Below is a small trained network, with its code and all its weights. Each question gives an input and a class and asks what happens when units are switched off, that is, made to give their printed mean instead of their output.

import numpy as np


def w(rows, s, z=0):
    codes = np.array(rows[::2]) - 128.0
    scale = np.full(codes.shape[1], s)
    scale[-1] = z or s
    return codes * scale


def norm(h):
    return h / np.sqrt((h * h).mean(-1, keepdims=True) + 1e-5)


def f(y):
    return np.maximum(y, 0)


def log_softmax(a):
    a = a - a.max(-1, keepdims=True)
    return a - np.log(np.exp(a).sum(-1, keepdims=True))


def net(x, mask):
    res = np.array(x, float).reshape(1, 8) / 4 @ E
    u = 0
    for l in range(2):
        y = f(norm(res) @ A[l][:, :-1].T + A[l][:, -1])
        res = res + np.where(mask[u : u + 4], y, B[l][:, -1]) @ B[l][:, :-1]
        u += 4
    return log_softmax(norm(res)[-1] @ U[:, :-1].T + U[:, -1])


A, B = {}, {}
E = w([
[115,46,149,3,172,125,203,164,85,101,107],'x0',
[112,180,6,73,156,11,182,87,112,149,133],'x1',
[92,161,154,194,133,224,161,124,89,131,247],'x2',
[156,110,166,121,110,88,162,32,96,34,164],'x3',
[73,131,162,149,102,120,109,144,210,125,171],'x4',
[150,84,108,73,162,143,95,153,126,126,151],'x5',
[143,140,224,100,159,200,212,115,79,149,244],'x6',
[126,100,117,49,158,210,118,136,135,132,108],'x7',
],0.0066)
A[0] = w([
[80,138,125,119,99,115,144,121,2,136,163,110],'0.n0',
[133,173,133,108,178,104,194,152,97,200,144,9],'0.n1',
[133,81,162,49,107,128,179,94,91,109,168,32],'0.n2',
[79,64,117,88,122,84,88,151,156,197,227,2],'0.n3',
],0.0072,0.0028)
B[0] = w([
[127,140,89,105,153,177,90,211,126,112,113,229],'0.n0',
[55,168,155,140,22,74,76,138,176,196,92,223],'0.n1',
[173,116,140,151,187,169,205,116,184,111,90,252],'0.n2',
[125,57,135,95,142,123,54,118,170,255,126,188],'0.n3',
],0.0097,0.0034)
A[1] = w([
[157,177,173,158,84,44,92,81,143,126,192,76],'1.n0',
[143,85,88,92,112,74,92,138,170,114,28,192],'1.n1',
[84,57,186,148,78,198,111,156,69,174,160,71],'1.n2',
[140,129,187,6,182,119,255,154,63,168,78,2],'1.n3',
],0.0062,0.0046)
B[1] = w([
[67,118,101,195,99,104,202,74,94,83,152,179],'1.n0',
[43,159,93,78,136,57,58,143,239,170,57,254],'1.n1',
[143,129,156,170,84,168,91,143,89,183,163,173],'1.n2',
[141,254,63,163,246,12,199,124,70,41,155,190],'1.n3',
],0.0088,0.007)
U = w([
[97,113,181,190,67,114,140,59,126,107,148,51],'0',
[143,154,71,117,180,88,187,121,84,88,111,4],'1',
[93,90,109,92,104,92,56,129,204,170,65,195],'2',
[119,142,152,117,193,171,200,121,159,111,137,245],'3',
[121,123,168,161,114,252,89,143,94,168,155,60],'4',
],0.014,0.0038)

Each question gives the input, the list of numbers given to net, and the class t.
The units are the neurons (one row each of A and B). Each row of codes is followed by its name. A weight is (code - 128) times the scale printed after its matrix; where a second scale follows, it is the last column's (A, B and U).
mask holds one flag per neuron, layer by layer. A switched-off neuron (its flag False) gives its mean, the last column of its row in B, instead of its output. The means were averaged over made-up inputs and are rounded, as every weight is.
A unit's drop is (log p(t) with every unit on - log p(t) with that unit switched off) / (log p(t) with every unit on - log p(t) with every unit switched off).
The circuit of an input: a set's keep is (log p(t) with only the set's units on - log p(t) with every unit switched off) / (log p(t) with every unit on - log p(t) with every unit switched off). Starting from all 8 units, units are removed one at a time, each time the one whose removal leaves the highest keep (on an exact tie, the one counted first), for as long as the keep stays at least 0.8.
units of the circuit, in order: the units of the circuit, biggest drop first
k most important neurons: the k neurons with the biggest drops, biggest first
top k neurons in layer l: the k neurons of layer l with the biggest drops, biggest first
drop of u: that unit's drop, to one decimal
input [-6,7,2,-2,-1,-4,4,1], class 0: units of the circuit, in order => (1.n1 0.n1)
input [-3,-3,4,8,-3,4,-4,2], class 4: 2 most important neurons => (1.n1 1.n3)
input [5,-5,-2,8,2,1,-2,4], class 3: units of the circuit, in order => (0.n2)
input [0,-3,-5,-5,0,-1,6,5], class 3: top 2 neurons in layer 1 => (1.n3 1.n1)
input [-4,-1,-2,1,4,-1,8,0], class 4: 2 most important neurons => (1.n3 1.n1)
input [-7,2,3,-3,8,-4,-2,3], class 0: units of the circuit, in order => (1.n1 0.n0)
input [5,-8,-2,-6,1,8,2,-7], class 4: 2 most important neurons => (1.n2 1.n1)
input [-4,-2,2,0,-7,0,0,1], class 4: top 2 neurons in layer 1 => (1.n1 1.n3)
input [-5,4,-4,3,1,-5,-1,-3], class 0: top 2 neurons in layer 0 => (0.n0 0.n3)
input [-1,-3,7,-1,-2,8,-8,-8], class 4: units of the circuit, in order => (1.n1 0.n1 0.n3)
input [2,-3,-6,-4,-2,5,4,6], class 3: top 2 neurons in layer 1 => (1.n3 1.n0)
input [-7,7,-2,8,5,-5,-2,6], class 0: top 2 neurons in layer 1 => (1.n0 1.n3)
input [-7,1,1,-1,4,4,5,0], class 4: top 3 neurons in layer 1 => (1.n1 1.n3 1.n2)
input [4,8,-5,-2,-7,1,2,-6], class 2: 2 most important neurons => (0.n1 1.n1)
input [5,-7,-5,8,-8,4,-2,8], class 1: top neuron in layer 1 => (1.n3)
input [0,0,-8,4,-6,4,1,5], class 1: 2 most important neurons => (1.n3 0.n1)
input [7,-7,-4,-3,3,8,5,-4], class 3: 2 most important neurons => (1.n3 0.n2)
input [8,5,5,-7,6,1,2,-6], class 2: 2 most important neurons => (0.n1 0.n3)
input [-2,-2,-6,8,7,6,6,4], class 3: drop of 0.n2 => 0.3
input [2,-8,1,-1,3,4,-3,7], class 4: drop of 1.n1 => 0.1
input [8,0,6,5,4,-6,0,-8], class 3: top neuron in layer 1 => (1.n0)
